Here is a tiny trained network, its code and every weight. The questions are about switching its units off for an input and a class, where a switched-off unit gives its printed mean instead of its output.

import numpy as np


def w(rows, s, z=0):
    codes = np.array(rows[::2]) - 128.0
    scale = np.full(codes.shape[1], s)
    scale[-1] = z or s
    return codes * scale


def norm(h):
    return h / np.sqrt((h * h).mean(-1, keepdims=True) + 1e-5)


def f(y):
    return np.maximum(y, 0)


def log_softmax(a):
    a = a - a.max(-1, keepdims=True)
    return a - np.log(np.exp(a).sum(-1, keepdims=True))


def net(x, mask):
    res = np.array(x, float).reshape(1, 2) / 4 @ E
    u = 0
    for l in range(3):
        y = f(norm(res) @ A[l][:, :-1].T + A[l][:, -1])
        res = res + np.where(mask[u : u + 4], y, B[l][:, -1]) @ B[l][:, :-1]
        u += 4
    return log_softmax(norm(res)[-1] @ U[:, :-1].T + U[:, -1])


A, B = {}, {}
E = w([
[152,141,99,253,156,9,153,47],'x0',
[146,128,125,116,105,111,14,53],'x1',
],0.0056)
A[0] = w([
[107,141,122,152,94,135,49,120,164],'0.n0',
[122,129,136,65,114,198,191,193,113],'0.n1',
[135,127,118,164,126,113,243,163,7],'0.n2',
[155,123,125,52,147,154,2,142,66],'0.n3',
],0.013,0.0012)
B[0] = w([
[179,99,153,78,143,143,83,85,188],'0.n0',
[130,133,87,103,164,102,145,249,250],'0.n1',
[56,113,164,160,151,155,195,83,213],'0.n2',
[72,144,138,129,74,172,122,94,235],'0.n3',
],0.014,0.013)
A[1] = w([
[216,136,20,82,167,86,68,253,1],'1.n0',
[77,169,162,233,98,128,214,69,65],'1.n1',
[229,108,102,138,184,65,119,122,145],'1.n2',
[129,102,77,84,154,173,157,205,119],'1.n3',
],0.015,0.0016)
B[1] = w([
[174,120,116,77,14,227,94,66,238],'1.n0',
[147,142,175,211,1,127,110,106,253],'1.n1',
[184,64,169,91,176,84,138,200,179],'1.n2',
[91,204,136,103,103,46,106,204,253],'1.n3',
],0.011)
A[2] = w([
[96,137,131,170,33,153,164,121,75],'2.n0',
[40,154,148,146,213,62,197,175,10],'2.n1',
[127,108,165,156,55,167,89,13,124],'2.n2',
[147,127,121,86,107,202,88,3,129],'2.n3',
],0.018,0.0013)
B[2] = w([
[110,173,183,136,173,94,90,126,228],'2.n0',
[174,111,110,175,175,151,105,41,155],'2.n1',
[173,53,68,97,5,168,193,126,254],'2.n2',
[88,117,66,106,247,112,85,61,210],'2.n3',
],0.016,0.019)
U = w([
[203,59,162,108,182,72,112,136,109],'0',
[98,68,49,62,115,164,95,23,121],'1',
[124,181,69,179,218,151,176,170,4],'2',
[137,95,159,205,19,137,185,67,166],'3',
[84,195,111,63,93,147,94,199,210],'4',
[87,176,182,248,206,115,132,67,69],'5',
],0.012,0.0043)

Each question gives the input, the list of numbers given to net, and the class t.
The units are the neurons (one row each of A and B). Each row of codes is followed by its name. A weight is (code - 128) times the scale printed after its matrix; where a second scale follows, it is the last column's (A, B and U).
mask holds one flag per neuron, layer by layer. A switched-off neuron (its flag False) gives its mean, the last column of its row in B, instead of its output. The means were averaged over made-up inputs and are rounded, as every weight is.
A unit's drop is (log p(t) with every unit on - log p(t) with that unit switched off) / (log p(t) with every unit on - log p(t) with every unit switched off).
The circuit of an input: a set's keep is (log p(t) with only the set's units on - log p(t) with every unit switched off) / (log p(t) with every unit on - log p(t) with every unit switched off). Starting from all 12 units, units are removed one at a time, each time the one whose removal leaves the highest keep (on an exact tie, the one counted first), for as long as the keep stays at least 0.8.
circuit, biggest first: the units of the circuit, biggest drop first
top k neurons: the k neurons with the biggest drops, biggest first
top k neurons in layer l: the k neurons of layer l with the biggest drops, biggest first
drop when u is switched off: that unit's drop, to one decimal
input [-1,-5], class 5: circuit, biggest first	[2.n2]
input [-1,-3], class 2: top 3 neurons	[0.n2 0.n1 2.n1]
input [-3,-7], class 2: top 2 neurons	[0.n2 0.n1]
input [3,1], class 0: circuit, biggest first	[0.n2 0.n3 1.n2]
input [2,-3], class 3: top 3 neurons	[0.n1 1.n1 2.n2]
input [4,3], class 0: top 4 neurons	[0.n3 0.n2 1.n2 0.n1]
input [6,7], class 0: top 2 neurons	[0.n3 1.n2]
input [4,1], class 3: top 2 neurons	[0.n1 0.n0]
input [8,7], class 0: top 3 neurons in layer 0	[0.n3 0.n2 0.n1]
input [-2,-8], class 2: circuit, biggest first	[0.n1 2.n1 2.n2]
input [7,8], class 0: top 2 neurons in layer 1	[1.n2 1.n0]
input [-5,-7], class 4: top 2 neurons	[0.n1 1.n0]
input [2,2], class 0: top 2 neurons	[0.n3 0.n2]
input [1,-7], class 5: top 2 neurons	[0.n2 2.n2]
input [-2,-5], class 2: top 2 neurons	[0.n2 0.n1]
input [0,0], class 0: top 4 neurons	[0.n2 0.n3 0.n1 2.n2]
input [1,-2], class 3: top 2 neurons	[1.n1 0.n1]
input [0,-3], class 5: top neuron	[0.n2]
input [0,-2], class 5: top 2 neurons in layer 0	[0.n2 0.n1]
input [5,6], class 0: top 3 neurons in layer 1	[1.n2 1.n0 1.n1]
input [-5,2], class 4: top neuron in layer 0	[0.n2]
input [7,6], class 0: drop when 2.n3 is switched off	0.0
input [7,4], class 0: drop when 1.n2 is switched off	0.6
input [6,8], class 0: drop when 0.n1 is switched off	0.5
